Below are the code and all the weights of a small trained network. Each question names an input and a class and asks about switching units off, where a switched-off unit gives its printed mean instead of its output.

import numpy as np


def w(rows, s, z=0):
    codes = np.array(rows[::2]) - 128.0
    scale = np.full(codes.shape[1], s)
    scale[-1] = z or s
    return codes * scale


def norm(h):
    return h / np.sqrt((h * h).mean(-1, keepdims=True) + 1e-5)


def f(y):
    return np.maximum(y, 0)


def log_softmax(a):
    a = a - a.max(-1, keepdims=True)
    return a - np.log(np.exp(a).sum(-1, keepdims=True))


def net(x, mask):
    res = np.array(x, float).reshape(1, 5) / 4 @ E
    u = 0
    for l in range(4):
        y = f(norm(res) @ A[l][:, :-1].T + A[l][:, -1])
        res = res + np.where(mask[u : u + 6], y, B[l][:, -1]) @ B[l][:, :-1]
        u += 6
    return log_softmax(norm(res)[-1] @ U[:, :-1].T + U[:, -1])


A, B = {}, {}
E = w([
[92,186,139,199,63],'x0',
[119,139,119,134,145],'x1',
[99,43,176,220,189],'x2',
[108,149,109,140,163],'x3',
[208,139,55,254,127],'x4',
],0.0088)
A[0] = w([
[207,180,70,106,113,55],'0.n1',
[145,126,75,206,91,3],'0.n2',
[124,190,117,46,92,170],'0.n3',
[101,178,10,140,96,34],'0.n4',
[118,228,101,111,86,46],'0.n5',
[190,101,1,202,105,225],'0.n6',
],0.0088,0.003)
B[0] = w([
[189,178,233,96,160,191],'0.n1',
[99,109,255,218,154,174],'0.n2',
[112,142,26,165,156,222],'0.n3',
[215,149,174,117,94,176],'0.n4',
[74,66,102,114,43,183],'0.n5',
[200,144,121,135,142,255],'0.n6',
],0.0087,0.0071)
A[1] = w([
[1,74,176,140,221,212],'1.n1',
[105,237,81,184,154,252],'1.n2',
[135,85,203,209,171,69],'1.n3',
[50,74,246,185,127,145],'1.n4',
[33,83,187,230,51,93],'1.n5',
[45,123,127,147,75,55],'1.n6',
],0.0071,0.0027)
B[1] = w([
[212,169,165,53,62,254],'1.n1',
[95,82,180,103,106,213],'1.n2',
[79,96,50,127,58,215],'1.n3',
[127,156,169,142,185,233],'1.n4',
[93,163,132,97,198,203],'1.n5',
[91,129,202,118,2,159],'1.n6',
],0.0098,0.0053)
A[2] = w([
[75,110,103,83,123,3],'2.n1',
[199,21,83,167,149,146],'2.n2',
[149,73,41,128,187,138],'2.n3',
[151,8,58,227,156,29],'2.n4',
[128,73,113,71,155,126],'2.n5',
[190,107,86,132,163,18],'2.n6',
],0.011,0.0038)
B[2] = w([
[157,103,48,125,137,168],'2.n1',
[146,233,80,81,126,254],'2.n2',
[100,161,95,83,48,199],'2.n3',
[106,105,2,120,111,221],'2.n4',
[140,59,179,177,158,225],'2.n5',
[211,178,75,112,113,184],'2.n6',
],0.0099,0.0044)
A[3] = w([
[117,111,110,247,83,56],'3.n1',
[163,150,87,137,119,254],'3.n2',
[113,184,129,172,45,68],'3.n3',
[96,134,107,62,118,69],'3.n4',
[44,109,177,129,46,55],'3.n5',
[148,133,111,34,121,4],'3.n6',
],0.012,0.0035)
B[3] = w([
[110,97,125,224,168,173],'3.n1',
[108,181,199,73,176,254],'3.n2',
[159,3,160,190,54,200],'3.n3',
[125,37,38,254,164,200],'3.n4',
[96,217,58,70,110,191],'3.n5',
[52,50,148,198,200,230],'3.n6',
],0.0087,0.0066)
U = w([
[82,30,119,131,227,118],'0',
[23,134,69,104,5,3],'1',
[205,190,145,99,174,177],'2',
[168,130,198,186,83,200],'3',
[121,71,199,85,197,210],'4',
[46,190,219,92,95,126],'5',
[156,170,40,113,118,157],'6',
[107,115,129,239,171,130],'7',
],0.013,0.0041)

Each question gives the input, the list of numbers given to net, and the class t.
The units are the neurons (one row each of A and B). Each row of codes is followed by its name. A weight is (code - 128) times the scale printed after its matrix; where a second scale follows, it is the last column's (A, B and U).
mask holds one flag per neuron, layer by layer. A switched-off neuron (its flag False) gives its mean, the last column of its row in B, instead of its output. The means were averaged over made-up inputs and are rounded, as every weight is.
A unit's drop is (log p(t) with every unit on - log p(t) with that unit switched off) / (log p(t) with every unit on - log p(t) with every unit switched off).
The circuit of an input: a set's keep is (log p(t) with only the set's units on - log p(t) with every unit switched off) / (log p(t) with every unit on - log p(t) with every unit switched off). Starting from the 12 units with the biggest drops (on a tie, the unit counted first), units are removed one at a time, each time the one whose removal leaves the highest keep (on an exact tie, the one counted first), for as long as the keep stays at least 0.8.
units of the circuit, in order: the units of the circuit, biggest drop first
top k neurons: the k neurons with the biggest drops, biggest first
top k neurons in layer l: the k neurons of layer l with the biggest drops, biggest first
input [-8,-5,1,7,6], class 6: units of the circuit, in order : (2.n3)
input [0,8,0,3,7], class 2: units of the circuit, in order : (3.n2, 3.n4)
input [1,-8,0,-5,-1], class 1: top 3 neurons : (0.n6, 1.n6, 0.n2)
input [0,-7,7,-5,5], class 6: units of the circuit, in order : (2.n4, 2.n2)
input [1,7,0,1,2], class 3: top 3 neurons in layer 0 : (0.n2, 0.n4, 0.n6)
input [-1,2,4,-6,5], class 6: units of the circuit, in order : (2.n4, 2.n2)
input [-3,-1,3,1,8], class 6: top 2 neurons : (2.n4, 2.n2)
input [0,0,3,0,5], class 6: units of the circuit, in order : (2.n4, 2.n2)
input [0,-4,8,-1,-1], class 4: top 3 neurons in layer 0 : (0.n5, 0.n2, 0.n1)
input [3,-5,-5,6,-1], class 1: top 2 neurons in layer 0 : (0.n5, 0.n6)
input [3,-1,-8,-6,3], class 3: top 2 neurons : (3.n3, 0.n5)
input [3,-3,3,3,-2], class 5: top 3 neurons : (1.n4, 1.n5, 1.n6)
input [-1,5,3,7,5], class 6: top 2 neurons : (2.n4, 2.n2)
input [7,2,5,1,0], class 5: top neuron : (1.n5)
input [-2,0,7,5,0], class 4: top 2 neurons : (1.n1, 0.n3)
input [-4,5,2,-5,5], class 6: top 2 neurons in layer 1 : (1.n1, 1.n3)
input [-3,7,2,-3,7], class 6: top 2 neurons in layer 2 : (2.n4, 2.n2)
input [5,-3,8,-3,-3], class 5: top 2 neurons : (1.n4, 1.n5)
input [3,7,8,5,-2], class 5: top 3 neurons : (1.n1, 1.n4, 1.n3)
input [-2,4,-6,7,3], class 2: units of the circuit, in order : (0.n1)
input [0,2,6,7,-1], class 4: top 2 neurons in layer 1 : (1.n1, 1.n5)
input [1,3,-2,-1,5], class 3: top 2 neurons in layer 3 : (3.n3, 3.n5)
